Below are the code and all the weights of a small trained network. Each question names an input and a class and asks about switching units off, where a switched-off unit gives its printed mean instead of its output.

import numpy as np


def w(rows, s, z=0):
    codes = np.array(rows[::2]) - 128.0
    scale = np.full(codes.shape[1], s)
    scale[-1] = z or s
    return codes * scale


def f(y):
    return np.maximum(y, 0)


def log_softmax(a):
    a = a - a.max(-1, keepdims=True)
    return a - np.log(np.exp(a).sum(-1, keepdims=True))


def net(x, mask):
    res = np.array(x, float).reshape(1, 8) / 4 @ E
    y = f(res @ A[0][:, :-1].T + A[0][:, -1])
    res = res + np.where(mask, y, B[0][:, -1]) @ B[0][:, :-1]
    return log_softmax(res[-1] @ U[:, :-1].T + U[:, -1])


A, B = {}, {}
E = w([
[126,129,128],'x0',
[19,134,102],'x1',
[128,127,127],'x2',
[132,125,129],'x3',
[126,129,126],'x4',
[129,130,131],'x5',
[158,180,1],'x6',
[131,22,92],'x7',
],0.0041)
A[0] = w([
[127,187,154,92],'n1',
[119,106,156,95],'n2',
[130,79,113,98],'n3',
[123,106,151,102],'n4',
[136,145,90,83],'n5',
[122,114,167,66],'n6',
[76,137,109,146],'n7',
[127,196,146,171],'n8',
[124,118,158,88],'n9',
[78,131,119,83],'n10',
[122,125,121,230],'n11',
[123,125,142,111],'n12',
[115,100,190,59],'n13',
[122,203,162,89],'n14',
[136,109,126,124],'n15',
[69,129,111,76],'n16',
[123,194,157,96],'n17',
[116,119,174,83],'n18',
[146,167,36,43],'n19',
[196,143,136,128],'n20',
[137,150,74,71],'n21',
[123,115,159,71],'n22',
[126,125,124,229],'n23',
[137,144,100,93],'n24',
[248,132,155,96],'n25',
[133,148,88,81],'n26',
[122,147,109,150],'n27',
[125,158,137,153],'n28',
[120,114,171,78],'n29',
[153,156,65,62],'n30',
[132,147,92,86],'n31',
[169,127,125,110],'n32',
[124,12,72,108],'n33',
[128,140,128,253],'n34',
[164,128,133,97],'n35',
[113,122,171,92],'n36',
[143,153,77,73],'n37',
[127,169,147,98],'n38',
[2,146,90,71],'n39',
[117,112,194,71],'n40',
[149,126,131,109],'n41',
[127,54,102,85],'n42',
[105,115,199,78],'n43',
[208,125,142,76],'n44',
[120,112,163,85],'n45',
],0.0094,0.0041)
B[0] = w([
[166,188,128,149],'n1',
[108,141,93,138],'n2',
[165,172,136,142],'n3',
[122,144,100,138],'n4',
[107,129,80,141],'n5',
[101,128,70,134],'n6',
[100,116,186,175],'n7',
[208,141,138,199],'n8',
[109,130,87,135],'n9',
[85,146,172,140],'n10',
[176,42,143,228],'n11',
[120,126,111,132],'n12',
[85,137,38,148],'n13',
[177,209,125,158],'n14',
[134,141,138,136],'n15',
[78,160,177,143],'n16',
[171,197,131,155],'n17',
[99,126,67,143],'n18',
[75,127,3,169],'n19',
[82,120,190,163],'n20',
[101,130,58,149],'n21',
[107,128,82,132],'n22',
[170,52,137,227],'n23',
[107,127,94,139],'n24',
[7,148,210,177],'n25',
[106,125,82,143],'n26',
[135,108,113,163],'n27',
[161,132,133,164],'n28',
[100,132,68,140],'n29',
[79,137,52,154],'n30',
[108,124,88,142],'n31',
[92,130,154,141],'n32',
[223,237,149,182],'n33',
[192,4,134,252],'n34',
[95,134,146,135],'n35',
[101,120,73,144],'n36',
[92,131,64,149],'n37',
[154,168,129,141],'n38',
[1,176,234,185],'n39',
[83,129,38,152],'n40',
[111,131,139,132],'n41',
[183,201,139,150],'n42',
[83,113,34,158],'n43',
[45,152,179,149],'n44',
[106,131,77,138],'n45',
],0.032,0.0042)
U = w([
[61,136,9,50],'0',
[134,88,138,254],'1',
[130,98,141,229],'2',
[25,175,205,19],'3',
[148,98,126,143],'4',
[140,88,125,100],'5',
[193,255,121,65],'6',
],0.0062,0.0033)

Each question gives the input, the list of numbers given to net, and the class t.
The units are the neurons (one row each of A and B). Each row of codes is followed by its name. A weight is (code - 128) times the scale printed after its matrix; where a second scale follows, it is the last column's (A, B and U).
mask holds one flag per neuron, in row order. A switched-off neuron (its flag False) gives its mean, the last column of its row in B, instead of its output. The means were averaged over made-up inputs and are rounded, as every weight is.
A unit's drop is (log p(t) with every unit on - log p(t) with that unit switched off) / (log p(t) with every unit on - log p(t) with every unit switched off).
The circuit of an input: a set's keep is (log p(t) with only the set's units on - log p(t) with every unit switched off) / (log p(t) with every unit on - log p(t) with every unit switched off). Starting from the 12 units with the biggest drops (on a tie, the unit counted first), units are removed one at a time, each time the one whose removal leaves the highest keep (on an exact tie, the one counted first), for as long as the keep stays at least 0.8.
circuit, biggest first: the units of the circuit, biggest drop first
k most important neurons: the k neurons with the biggest drops, biggest first
drop when u is switched off: that unit's drop, to one decimal
input [1,8,3,-2,7,-7,-7,2], class 3: circuit, biggest first => n39
input [7,7,0,-7,2,2,-5,-8], class 6: 3 most important neurons => n14; n17; n8
input [-3,-3,0,5,-7,2,4,-7], class 6: 2 most important neurons => n14; n17
input [4,-8,6,-8,-1,7,5,7], class 3: circuit, biggest first => n25; n44
input [3,-5,-5,-6,6,-6,-1,7], class 6: 2 most important neurons => n33; n42
input [6,-6,3,5,-2,5,8,5], class 0: circuit, biggest first => n19; n30
input [-3,-6,-6,6,3,-1,-5,-3], class 3: 2 most important neurons => n25; n44
input [7,-4,-6,-7,6,5,7,8], class 6: 2 most important neurons => n33; n42
input [5,-6,4,0,6,-5,-3,6], class 3: circuit, biggest first => n25; n44
input [5,-7,-3,1,-8,-2,5,-2], class 3: 3 most important neurons => n25; n44; n20
input [6,6,-4,4,-1,-5,4,-8], class 6: 3 most important neurons => n14; n17; n8
input [-3,-5,-1,3,-3,0,-1,-4], class 3: 3 most important neurons => n25; n20; n44
input [1,4,-6,4,3,-6,0,-7], class 6: 2 most important neurons => n14; n17
input [-2,8,-7,2,-1,5,3,-2], class 3: circuit, biggest first => n39
input [-3,0,-5,7,8,2,7,8], class 6: 2 most important neurons => n33; n42
input [4,-4,-6,3,3,1,-7,2], class 0: drop when n43 is switched off => 0.1
input [8,0,-4,-5,-6,-7,8,5], class 0: drop when n19 is switched off => 0.3
input [-5,-2,-5,0,6,-3,2,-8], class 6: drop when n1 is switched off => 0.2
